Here is a tiny trained network, its code and every weight. The questions are about switching its units off for an input and a class, where a switched-off unit gives its printed mean instead of its output.

import numpy as np


def w(rows, s, z=0):
    codes = np.array(rows[::2]) - 128.0
    scale = np.full(codes.shape[1], s)
    scale[-1] = z or s
    return codes * scale


def f(y):
    return np.maximum(y, 0)


def log_softmax(a):
    a = a - a.max(-1, keepdims=True)
    return a - np.log(np.exp(a).sum(-1, keepdims=True))


def net(x, mask):
    res = np.array(x, float).reshape(1, 8) / 4 @ E
    y = f(res @ A[0][:, :-1].T + A[0][:, -1])
    res = res + np.where(mask, y, B[0][:, -1]) @ B[0][:, :-1]
    return log_softmax(res[-1] @ U[:, :-1].T + U[:, -1])


A, B = {}, {}
E = w([
[192,208,86,112,45,210,65],'x0',
[130,130,130,130,131,125,126],'x1',
[129,127,129,134,123,127,129],'x2',
[71,231,165,145,79,34,113],'x3',
[24,55,141,73,82,155,32],'x4',
[47,148,9,214,148,159,128],'x5',
[127,130,127,128,130,129,126],'x6',
[168,83,1,68,85,27,133],'x7',
],0.0071)
A[0] = w([
[63,227,153,169,64,35,114,205],'neuron 1',
[103,141,201,176,182,209,121,14],'neuron 2',
[209,19,72,127,165,207,133,187],'neuron 3',
[78,91,138,138,204,82,163,62],'neuron 4',
[60,171,60,193,158,136,131,133],'neuron 5',
[152,132,140,70,134,99,126,82],'neuron 6',
[205,181,126,164,186,86,236,43],'neuron 7',
[169,202,72,111,21,232,64,118],'neuron 8',
[193,129,223,28,90,90,116,69],'neuron 9',
[196,137,238,35,135,91,118,71],'neuron 10',
[39,64,170,43,95,141,62,51],'neuron 11',
[221,171,120,143,168,135,205,129],'neuron 12',
[88,202,128,145,85,38,114,147],'neuron 13',
[72,131,60,228,113,134,114,3],'neuron 14',
[63,36,143,50,98,145,45,75],'neuron 15',
[126,153,57,91,110,32,101,77],'neuron 16',
[97,186,194,189,158,150,97,111],'neuron 17',
[50,63,142,145,185,70,191,97],'neuron 18',
[233,154,144,170,153,107,212,91],'neuron 19',
[69,58,155,145,201,99,166,126],'neuron 20',
[91,176,215,177,156,209,126,29],'neuron 21',
[160,84,2,78,88,29,127,13],'neuron 22',
[103,149,202,202,150,183,109,71],'neuron 23',
[76,64,157,141,167,61,165,92],'neuron 24',
[53,168,1,206,166,161,94,77],'neuron 25',
[146,169,101,127,81,179,51,23],'neuron 26',
[95,212,183,101,83,73,117,194],'neuron 27',
],0.0067,0.003)
B[0] = w([
[112,69,96,68,243,221,127,242],'neuron 1',
[114,125,102,73,60,110,213,206],'neuron 2',
[111,99,100,58,226,193,169,254],'neuron 3',
[186,193,157,111,124,107,110,185],'neuron 4',
[176,39,188,205,134,116,107,210],'neuron 5',
[136,98,155,151,91,132,137,158],'neuron 6',
[21,181,33,170,96,139,59,217],'neuron 7',
[209,212,199,87,189,57,97,254],'neuron 8',
[169,55,183,227,113,129,96,225],'neuron 9',
[157,39,145,242,101,126,95,228],'neuron 10',
[53,191,50,196,101,138,98,209],'neuron 11',
[55,153,43,146,122,140,70,219],'neuron 12',
[114,79,112,79,209,213,142,207],'neuron 13',
[170,65,148,201,114,101,108,183],'neuron 14',
[36,195,40,163,97,154,70,214],'neuron 15',
[118,110,130,78,85,144,219,196],'neuron 16',
[118,105,129,70,84,120,196,206],'neuron 17',
[206,210,167,105,155,60,96,212],'neuron 18',
[14,142,40,154,95,149,73,216],'neuron 19',
[175,192,147,91,146,95,90,213],'neuron 20',
[112,102,132,79,14,71,223,217],'neuron 21',
[119,119,140,90,2,87,250,224],'neuron 22',
[117,118,115,70,50,91,205,207],'neuron 23',
[200,217,165,121,150,65,95,198],'neuron 24',
[199,60,186,195,98,106,101,235],'neuron 25',
[167,220,181,125,153,44,100,180],'neuron 26',
[125,67,117,99,203,197,124,217],'neuron 27',
],0.0058,0.0066)
U = w([
[112,112,124,88,39,101,231,97],'0',
[24,181,73,194,114,139,57,90],'1',
[183,30,161,246,128,119,93,97],'2',
[195,228,156,100,177,82,91,99],'3',
[119,116,125,133,154,146,133,254],'4',
[110,72,109,76,235,204,146,114],'5',
],0.011,0.0093)

Each question gives the input, the list of numbers given to net, and the class t.
The units are the neurons (one row each of A and B). Each row of codes is followed by its name. A weight is (code - 128) times the scale printed after its matrix; where a second scale follows, it is the last column's (A, B and U).
mask holds one flag per neuron, in row order. A switched-off neuron (its flag False) gives its mean, the last column of its row in B, instead of its output. The means were averaged over made-up inputs and are rounded, as every weight is.
A unit's drop is (log p(t) with every unit on - log p(t) with that unit switched off) / (log p(t) with every unit on - log p(t) with every unit switched off).
The circuit of an input: a set's keep is (log p(t) with only the set's units on - log p(t) with every unit switched off) / (log p(t) with every unit on - log p(t) with every unit switched off). Starting from the 12 units with the biggest drops (on a tie, the unit counted first), units are removed one at a time, each time the one whose removal leaves the highest keep (on an exact tie, the one counted first), for as long as the keep stays at least 0.8.
circuit, biggest first: the units of the circuit, biggest drop first
most important unit: the unit with the biggest drop
k most important neurons: the k neurons with the biggest drops, biggest first
input [-8,6,8,1,-3,-4,-3,-7], class 3: circuit, biggest first	(neuron 18)
input [-3,4,-8,-5,-7,-1,5,-8], class 0: circuit, biggest first	(neuron 21; neuron 2)
input [4,-6,6,7,-3,-1,5,-4], class 5: circuit, biggest first	(neuron 1; neuron 27)
input [-7,-5,0,-2,-7,0,5,-2], class 1: circuit, biggest first	(neuron 7; neuron 19)
input [4,-4,3,-2,-8,-8,-1,1], class 1: circuit, biggest first	(neuron 19; neuron 7)
input [6,2,1,4,2,6,4,-6], class 0: circuit, biggest first	(neuron 21; neuron 17)
input [-8,6,-3,-8,4,-1,-1,2], class 3: 3 most important neurons	(neuron 18; neuron 24; neuron 20)
input [-6,-8,-6,7,-2,-1,1,-6], class 5: 4 most important neurons	(neuron 1; neuron 27; neuron 13; neuron 22)
input [0,4,8,1,8,-8,6,2], class 1: 4 most important neurons	(neuron 15; neuron 11; neuron 25; neuron 5)
input [6,-7,-8,8,-7,4,-3,2], class 5: 2 most important neurons	(neuron 1; neuron 13)
input [-3,3,-8,6,3,-4,4,-3], class 5: 3 most important neurons	(neuron 1; neuron 27; neuron 13)
input [3,7,2,-7,8,-1,-6,-7], class 1: 3 most important neurons	(neuron 15; neuron 11; neuron 22)
input [-1,2,-2,8,-5,7,0,-4], class 5: circuit, biggest first	(neuron 1; neuron 13)
input [-2,2,-4,-5,-3,7,-4,3], class 2: 2 most important neurons	(neuron 25; neuron 5)
input [-3,-4,-3,3,-3,-6,-1,0], class 2: circuit, biggest first	(neuron 10; neuron 9)
input [4,7,-7,-2,-2,-6,2,-3], class 2: 2 most important neurons	(neuron 10; neuron 9)
input [8,-4,-7,-4,-3,-8,4,-1], class 2: most important unit	neuron 10
input [1,-8,3,8,1,8,1,0], class 2: circuit, biggest first	(neuron 25; neuron 5)
input [-2,1,8,3,6,-7,7,0], class 2: 3 most important neurons	(neuron 9; neuron 10; neuron 7)
input [4,5,-5,-5,-8,0,8,-8], class 0: 3 most important neurons	(neuron 21; neuron 2; neuron 23)
input [3,3,4,-5,0,6,5,0], class 2: most important unit	neuron 25
input [0,6,-3,-7,-2,0,-7,7], class 0: 4 most important neurons	(neuron 22; neuron 1; neuron 27; neuron 13)
input [8,-3,6,-7,6,-3,8,-4], class 3: 2 most important neurons	(neuron 8; neuron 26)
input [-8,4,-4,-8,5,4,1,-3], class 3: circuit, biggest first	(neuron 18; neuron 20; neuron 24)
